Below is a small trained network, with its code and all its weights. Each question gives an input and a class and asks what happens when units are switched off, that is, made to give their printed mean instead of their output.

import numpy as np


def w(rows, s, z=0):
    codes = np.array(rows[::2]) - 128.0
    scale = np.full(codes.shape[1], s)
    scale[-1] = z or s
    return codes * scale


def f(y):
    return np.maximum(y, 0)


def log_softmax(a):
    a = a - a.max(-1, keepdims=True)
    return a - np.log(np.exp(a).sum(-1, keepdims=True))


def net(x, mask):
    res = np.array(x, float).reshape(1, 5) / 4 @ E
    y = f(res @ A[0][:, :-1].T + A[0][:, -1])
    res = res + np.where(mask, y, B[0][:, -1]) @ B[0][:, :-1]
    return log_softmax(res[-1] @ U[:, :-1].T + U[:, -1])


A, B = {}, {}
E = w([
[152,189,190,131,196,72,2,97,100,149,84,195],'x0',
[174,223,113,112,185,40,182,149,201,61,194,93],'x1',
[181,102,162,162,31,25,140,79,78,88,96,74],'x2',
[56,147,22,79,182,74,150,83,14,143,129,89],'x3',
[89,84,161,205,228,129,135,187,114,55,43,44],'x4',
],0.0074)
A[0] = w([
[73,81,149,183,194,119,146,157,145,75,68,85,36],'neuron 0',
[120,93,96,142,109,152,162,148,140,125,133,102,38],'neuron 1',
[105,89,106,134,83,151,213,178,153,117,156,100,72],'neuron 2',
[82,145,95,92,189,187,110,125,156,132,161,141,80],'neuron 3',
[138,140,114,98,89,132,114,107,139,155,143,144,11],'neuron 4',
[94,153,105,122,208,188,126,185,152,167,156,157,96],'neuron 5',
[155,158,166,134,156,89,73,108,92,162,107,181,47],'neuron 6',
[94,62,125,136,95,198,88,112,85,168,60,151,52],'neuron 7',
[102,136,116,113,167,201,110,155,173,147,146,157,79],'neuron 8',
[139,177,182,130,194,104,41,86,103,131,77,156,61],'neuron 9',
[99,124,144,137,162,137,125,166,132,82,70,81,1],'neuron 10',
[205,88,159,178,14,26,136,40,72,67,99,61,91],'neuron 11',
[101,149,133,152,125,154,153,139,119,131,161,116,67],'neuron 12',
[75,139,27,77,178,86,129,79,61,128,124,91,45],'neuron 13',
[183,189,106,138,177,90,149,131,158,81,189,98,2],'neuron 14',
[157,223,112,95,188,61,169,160,167,66,163,114,74],'neuron 15',
[144,165,123,66,66,152,125,83,150,165,177,183,43],'neuron 16',
[142,172,165,151,179,72,48,114,102,156,88,177,69],'neuron 17',
[166,200,150,118,158,88,146,140,198,99,178,88,49],'neuron 18',
[131,138,129,140,121,114,121,129,133,148,122,86,60],'neuron 19',
[115,65,90,133,82,172,199,131,131,133,149,88,64],'neuron 20',
[102,76,82,143,84,154,212,140,130,116,161,97,64],'neuron 21',
[83,37,155,140,91,189,87,107,55,205,75,146,48],'neuron 22',
[99,91,151,170,196,135,125,179,110,64,64,87,58],'neuron 23',
[97,121,153,141,147,129,146,153,114,100,86,120,53],'neuron 24',
[153,158,116,94,40,102,127,52,127,206,213,169,62],'neuron 25',
[46,159,56,119,173,77,144,73,43,155,139,93,67],'neuron 26',
[149,154,99,87,96,112,131,108,131,161,154,174,6],'neuron 27',
[214,116,222,203,70,179,101,182,254,102,139,158,53],'neuron 28',
[120,110,155,206,200,122,126,164,106,91,74,68,54],'neuron 29',
[113,143,126,116,174,176,136,162,140,166,137,157,32],'neuron 30',
],0.0087,0.0044)
B[0] = w([
[157,105,68,128,169,85,127,104,139,208,160,155,204],'neuron 0',
[121,167,138,93,135,169,135,122,156,136,157,95,157],'neuron 1',
[104,179,114,68,125,189,112,126,185,102,156,72,193],'neuron 2',
[108,138,144,120,150,97,176,193,89,126,67,169,182],'neuron 3',
[133,116,97,121,151,98,132,130,137,161,133,135,151],'neuron 4',
[132,143,164,127,140,99,171,192,70,126,68,176,199],'neuron 5',
[103,191,116,70,143,187,150,135,167,101,168,72,176],'neuron 6',
[38,120,170,197,33,80,151,82,92,116,188,128,202],'neuron 7',
[123,148,146,129,129,85,173,186,89,105,70,178,185],'neuron 8',
[104,201,112,56,125,191,153,128,206,115,156,78,197],'neuron 9',
[147,109,67,141,144,103,122,127,128,187,141,135,168],'neuron 10',
[84,174,138,99,183,97,226,254,74,128,39,199,255],'neuron 11',
[110,147,135,115,134,119,119,140,149,133,112,112,140],'neuron 12',
[171,76,143,132,94,172,48,70,163,74,47,159,230],'neuron 13',
[51,125,169,159,70,94,142,95,87,131,171,131,192],'neuron 14',
[46,118,188,197,25,92,140,87,91,130,185,145,230],'neuron 15',
[197,74,58,138,207,84,117,110,129,212,170,144,198],'neuron 16',
[119,216,141,54,136,213,145,138,197,99,171,60,196],'neuron 17',
[63,107,150,173,60,114,110,107,103,112,158,131,199],'neuron 18',
[114,138,130,109,122,107,133,123,124,138,115,130,132],'neuron 19',
[105,206,131,78,146,195,135,134,183,103,160,88,193],'neuron 20',
[131,198,153,71,152,164,125,132,188,117,143,91,198],'neuron 21',
[26,119,170,188,63,102,147,89,83,123,187,123,220],'neuron 22',
[169,105,49,140,169,78,103,108,144,195,179,143,207],'neuron 23',
[125,134,92,130,154,106,98,121,127,148,144,149,156],'neuron 24',
[162,104,43,153,196,86,103,141,136,212,155,162,230],'neuron 25',
[168,61,156,123,108,166,39,80,171,57,45,143,236],'neuron 26',
[135,100,75,155,164,83,112,119,136,149,145,131,169],'neuron 27',
[161,57,127,119,103,158,52,58,182,61,33,167,238],'neuron 28',
[160,104,50,119,177,100,113,122,124,205,184,153,204],'neuron 29',
[107,138,137,118,138,91,170,174,88,114,82,165,162],'neuron 30',
],0.0072,0.011)
U = w([
[157,98,28,130,179,84,102,114,135,215,201,147,114],'0',
[35,126,174,192,39,101,125,78,92,123,212,132,114],'1',
[105,227,116,32,137,194,124,137,192,110,178,83,119],'2',
[158,50,130,113,103,152,55,63,165,68,10,157,122],'3',
[99,164,133,104,151,85,178,254,68,136,34,178,123],'4',
[149,128,140,138,125,144,112,147,110,114,140,127,255],'5',
[198,121,180,130,122,138,123,136,92,145,149,90,88],'6',
[201,127,164,155,141,144,130,146,87,114,161,67,75],'7',
],0.0092,0.009)

Each question gives the input, the list of numbers given to net, and the class t.
The units are the neurons (one row each of A and B). Each row of codes is followed by its name. A weight is (code - 128) times the scale printed after its matrix; where a second scale follows, it is the last column's (A, B and U).
mask holds one flag per neuron, in row order. A switched-off neuron (its flag False) gives its mean, the last column of its row in B, instead of its output. The means were averaged over made-up inputs and are rounded, as every weight is.
A unit's drop is (log p(t) with every unit on - log p(t) with that unit switched off) / (log p(t) with every unit on - log p(t) with every unit switched off).
The circuit of an input: a set's keep is (log p(t) with only the set's units on - log p(t) with every unit switched off) / (log p(t) with every unit on - log p(t) with every unit switched off). Starting from the 12 units with the biggest drops (on a tie, the unit counted first), units are removed one at a time, each time the one whose removal leaves the highest keep (on an exact tie, the one counted first), for as long as the keep stays at least 0.8.
circuit, biggest first: the units of the circuit, biggest drop first
most important unit: the unit with the biggest drop
top k neurons: the k neurons with the biggest drops, biggest first
drop when u is switched off: that unit's drop, to one decimal
input [1,-6,3,-4,-2], class 1: most important unit => neuron 22
input [-7,5,2,4,8], class 0: top 3 neurons => [neuron 0; neuron 23; neuron 29]
input [-6,-7,2,-7,0], class 1: top 4 neurons => [neuron 22; neuron 7; neuron 26; neuron 13]
input [-7,-4,-1,-5,-7], class 0: top 3 neurons => [neuron 16; neuron 25; neuron 17]
input [-2,-7,3,-7,1], class 1: top 3 neurons => [neuron 22; neuron 7; neuron 26]
input [-5,8,-7,-5,7], class 1: top 2 neurons => [neuron 15; neuron 18]
input [4,0,-5,5,-4], class 3: circuit, biggest first => [neuron 26; neuron 13]
input [4,1,-3,1,-3], class 2: top 2 neurons => [neuron 11; neuron 17]
input [-8,0,-4,6,6], class 2: top 3 neurons => [neuron 20; neuron 21; neuron 2]
input [5,0,-2,8,-4], class 3: top 2 neurons => [neuron 26; neuron 13]
input [-7,3,-8,-5,-3], class 4: top 2 neurons => [neuron 5; neuron 8]
input [-7,-4,-4,-8,-3], class 3: top 4 neurons => [neuron 28; neuron 17; neuron 9; neuron 6]
input [8,-3,2,-8,2], class 2: top 3 neurons => [neuron 17; neuron 9; neuron 6]
input [1,7,4,5,5], class 1: top 2 neurons => [neuron 15; neuron 14]
input [-8,6,8,-1,2], class 2: most important unit => neuron 2
input [4,1,-6,7,7], class 0: drop when neuron 16 is switched off => -0.2
input [3,-2,8,2,5], class 4: drop when neuron 11 is switched off => 3.0
input [-7,0,7,-7,7], class 0: drop when neuron 25 is switched off => -0.2
